Rows and whether each has a hidden trait (one of two labels; each part has its own)
In the rows, zero is written as 128.
[107 213 137 187 112  88 147  86  99 127 156 119  86 125  71 149 127 102
  79 151  35 103 121 120 136 113 133 111 165 151  98 169 137  95 135  76
 137  96 152 139 119 224 114 119 204  96]	[21]
[154  57 118  63 149 153 110 155 161 116 118 126 179 129 190 114 123 147
 166 102 213 151 108 133 110 147 122 148  97  90 154  93 117 151 121 145
 121 156 111 111 117  18 166 139  48 148]	[16]
[111 237 137 182 114  83 143  89 105 127 155 116  86 126  70 150 126 103
  80 146  38 101 121 115 134 116 132 119 163 150 102 170 136  97 128  75
 138  95 150 136 117 218 109 118 203 101]	[21]
[149  68 120  75 139 149 116 151 152 111 127 122 161 126 149 111 121 141
 155 101 171 153 105 139 108 144 125 141 109 100 144 105 117 142 129 126
 124 147 109 119 114  62 175 140  64 140]	[16]
[144 148 128 121 137 104 128 114 132 110 140 109 122 129 113 129 120 122
 115 128 114 118 105 119 115 126 125 147 139 116 126 135 127 125 118  93
 133 118 124 117 101 149 154 132 137 119]	[21]
[161  55 117  67 161 149 103 153 170 122 113 127 174 132 192 117 124 151
 172 102 231 152 111 127 108 147 120 162  92  86 157  87 118 156 112 147
 121 163 113 106 114  32 167 141  43 157]	[16]
[155 102 129  94 139 118 121 124 138 109 137 114 137 125 134 120 119 131
 133 121 179 132 104 126 109 134 125 147 125 108 135 112 125 131 117  99
 134 129 121 116 100 103 165 139  95 126]	[21]
[142 105 128 104 131 121 126 127 136 108 139 112 129 127 125 122 121 123
 127 126 129 132 103 131 112 128 127 147 127 115 129 124 128 125 126 101
 133 121 120 121 107 128 162 135  82 125]	[21]
[149  70 122  78 148 135 113 145 155 111 129 124 163 126 174 116 120 146
 152 106 192 150 105 126 110 143 123 147 112  95 160 104 118 141 120 123
 126 144 115 113 112  56 164 139  53 141]	[16]
[150  39 113  66 142 160 112 160 160 112 122 124 170 128 187 112 123 138
 166 104 203 156 108 141 111 146 125 143  99  93 151 101 117 149 132 144
 118 157 107 114 122  36 170 139  52 147]	[16]
[103 203 141 182 120  82 143  81 104 129 154 119  79 125  69 153 125 102
  78 151  46  97 119 112 134 114 131 119 156 149 103 167 135  96 122  73
 139  89 155 136 118 216 108 120 202  99]	[21]

New part:
[ 71 125 122 122 130 172 143 124 136 120 122 149 139 136 101 121   1 117
 117 124 156  98 160 126 125 128 126 143 116 146 137 124 100  60 112  67
 119 122 154 170 136  96 131 139 121 116 122 115 139]	Q236
[ 66 126 139 124 125 173 148 138 134 134 116 154 141 150  92 127  34 147
 119 102 142 104 156 123 127 128 121 137 119 152 120 126 100  40 107  74
 118 125 154 175 108  91 133 150 113 115 126 121 140]	Q236
[163 136 147 131 121  96 140 150 126 145 121 136 122 136 126 133 255 157
 134  60 120 147 126 124  93 141 124 121 122 114 138 139 123  73 131 173
 134 135 138 100 111 130 122 190 129 129 149 146 126]	Q39
[108 129 134 150 112 142 162 144 127 136 129 120 129  83 125 132 113 140
 126 149 135 120 105 129 201 110 114 124 137 154 100 119 143  75 106 149
 119 137 106 137  57 128 145  59 124 130 127 155 113]	Q39
[165 127 125 125 133  94 145 124 127 132 128 146 129 149 125 139 202 140
 128 122 122 133 147 135  67 138 137 127 120  99 217 133  94  85 128 121
 114 121 161 121 169 134 112 202 126 123 141 128 139]	Q39
[  5 129 123 130 148 100  96 141 130 133 124 150 124 148 130 128  93 151
 130  77 103 126 114 138 105 143 137 107 125 105 114 132 132 193 114 144
 136 120 124 148 145 108 118 159 126 125 123 110 135]	Q39
[106 128 119 131 104 178  77 128 134 124 124 131 130  99 113 141 104 114
 118 107 141 131 161 140  80 135 141 135 123 123 192 147  85  15 132 137
 110 131 182 139 144  97 117 157 121 119 128 108 129]	Q236
[ 98 133 126 152  92 140 154 129 123 151 132 113 131 109 131 134 182 145
 125 140 143 141 120 136 126 121 120 117 137 133 160 134 107  90 123 135
 121 135 116 114  94 114 133  49 116 126 140 164 117]	Q39
[111 123 121 127 139 162 143 124 134 122 127 142 141 125 102 122   1 118
 115 151 157  95 154 127 169 121 123 130 117 129 127 120 118  26 108  75
 119 127 144 159 132 117 138 160 121 121 123 131 132]	Q236
[ 79 127 123 124  95 174  72 128 134 140 120 131 127 127 118 124  68 105
 124  82 139 121 157 124 124 140 138 135 121 135 155 140 100 104 135 108
 130 133 154 135 176  90 124  86 119 122 136 105 128]	Q39
[146 128 131 128 138 133 147 123 127 126 128 119 126  93 129 114  89 141
 129 155 136 123 106 125 198 117 118 117 131 138  89 122 167 119 127 154
 135 139 100 118  94 149 145 104 136 140 124 145 113]	Q39
[120 127 105 120 184 102 146  87 124 111 140 123 143 155 143 115  52 126
 122 216 140 111 123 139 118 115 127 116 131 123  97 123 142 215 132 109
 127 111  87 139 159 145 129 115 129 126 119 151 135]	Q236
[133 122 121 137  97 198 143 139 129 136 132 115 139 123 103 136  23 121
 119 146 154 117 144 123 164 113 113 157 136 161 101 117 108  89 124  68
 123 130 134 158 109 104 134  72 115 118 121 117 132]	Q236
